Each row is followed by roughly how far along a hidden order it lies, from 0 to 20. A new part has a new order.
-7  8  5  20  7  27  -5  9  10  7  -11  18  -7  -8  4  2  0 -> 0
-12  14  10  17  4  -21  6  0  -3  -6  -20  -11  0  5  1  -7  -19 -> 12
-9  6  -4  16  11  1  -27  27  33  17  -12  6  -18  13  2  -5  -4 -> 19
-3  12  -5  -23  0  -3  12  -14  -9  3  15  3  -3  3  -5  -5  -7 -> 12
-7  -1  -14  -2  4  -5  0  -3  25  6  -1  -9  -2  9  -2  -10  -17 -> 17
0  0  -21  -10  -12  31  30  -11  20  2  -1  0  11  0  3  -7  -18 -> 11
-24  17  6  11  11  4  -11  12  41  8  -6  5  -9  10  -2  -8  -14 -> 10
3  1  -9  -25  -7  -1  12  -18  -36  0  23  4  -2  -2  -4  -2  -3 -> 14
-12  21  -8  -30  0  7  17  -13  -1  5  14  8  0  5  -6  -6  -11 -> 12
-6  3  -14  -4  -10  -19  11  -7  2  -8  -15  -26  13  4  3  -7  -23 -> 15
-6  16  7  2  -6  -7  14  -1  -9  -7  -20  -13  6  -3  4  0  -11 -> 6
2  -2  -20  -30  -11  -16  9  -19  -43  -5  25  -4  1  1  -5  -3  -10 -> 20
2  -4  18  25  8  10  -16  14  5  5  -2  13  -18  -3  3  3  12 -> 1
-18  10  13  17  13  -22  -18  10  9  0  -12  -4  -9  3  -1  -7  -11 -> 11

Part 2:
9  48  -38  -32  20  1  -21  -10  -7  21  -10  -23  -5  2  -17  -10  -15  -9  -13  5  -1  20  5  1  6  30  6  -17  0  -5  -26  -1 -> 0
7  31  -27  -21  11  1  -13  -7  -6  1  -3  -17  -4  1  -12  -5  -9  -4  -10  4  -2  16  4  5  5  20  5  -14  5  -8  -23  -2 -> 6
-8  -30  39  19  -11  -1  16  9  6  -16  2  16  3  -3  27  8  11  9  8  -3  -2  -19  -6  3  -4  -19  -3  6  8  9  12  11 -> 20
-2  -11  19  4  -4  0  5  4  0  -15  -1  3  0  -1  11  4  3  5  1  -1  -2  -5  -1  3  2  -7  0  1  7  2  -2  4 -> 15
0  -3  12  0  -3  0  3  2  -2  -15  -2  1  0  0  7  5  1  4  0  -1  -1  -1  1  3  4  -3  1  0  6  -1  -3  1 -> 14
4  13  -5  -9  2  0  -4  -3  -5  -12  -1  -7  -2  1  -3  1  -3  1  -5  1  -2  8  3  5  5  7  3  -7  7  -7  -15  -2 -> 11
9  48  -39  -32  20  1  -20  -10  -6  21  -8  -23  -5  1  -15  -11  -15  -9  -14  5  -1  21  4  3  3  32  6  -20  2  -4  -29  1 -> 0
0  -2  11  -1  -2  0  2  1  -3  -16  -2  0  -1  0  6  5  1  4  -1  -1  -1  1  2  3  6  -4  1  0  6  -2  -3  -1 -> 14

-17  13  6  -3  0  -27  2  6  0  -6  -1  9  2  -11  -1  -9  1 -> 12
-3  14  10  -21  5  9  18  3  0  -8  -1  6  11  -14  1  -1  -8 -> 12
-40  22  5  -3  -5  -28  4  -9  -7  -15  6  6  -3  -4  -7  3  -1 -> 6
-7  11  7  -23  15  15  20  -2  -7  -4  -3  5  9  -12  1  4  -14 -> 7
5  -1  2  -9  10  13  8  -1  -11  7  -1  2  -5  2  3  2  -10 -> 4
-16  3  -2  9  -6  -30  -21  4  -17  23  3  2  -30  3  0  -16  -7 -> 2
-36  18  2  4  -16  -40  -5  -10  -7  -7  8  3  -3  -9  -8  -4  3 -> 7
-16  8  2  -2  -4  -47  -11  16  -10  16  2  7  -14  -10  0  -24  -7 -> 9
-21  17  8  -10  -6  -32  6  19  17  -20  2  6  11  -17  -7  -9  2 -> 20
-17  3  -8  10  -9  -31  -22  -14  -20  15  6  0  -25  4  0  -4  -4 -> 0
14  -13  -3  7  -9  -20  -22  -4  -22  38  -4  2  -33  -2  9  -16  -6 -> 2
7  -3  1  -9  14  8  10  -5  -10  3  0  1  1  5  2  5  -9 -> 4
11  2  6  -20  14  5  17  24  3  7  -6  5  14  -16  3  -19  -11 -> 16
-27  24  -2  1  -18  -39  -6  -5  2  -12  14  -6  6  -10  -14  -11  4 -> 13
22  -17  4  -12  20  30  16  9  -3  3  -8  6  10  4  6  7  -6 -> 9
-5  -3  1  13  -11  -30  -7  7  0  3  3  3  1  -5  -3  -11  9 -> 11
-7  17  13  -19  9  4  21  16  10  -16  -2  7  12  -12  0  -7  -4 -> 17
0  6  8  -20  7  12  4  10  -16  25  -2  6  -14  -14  5  -17  -17 -> 6
-48  30  6  -7  -10  -33  2  -8  -2  -21  7  2  7  -11  -14  0  -1 -> 10
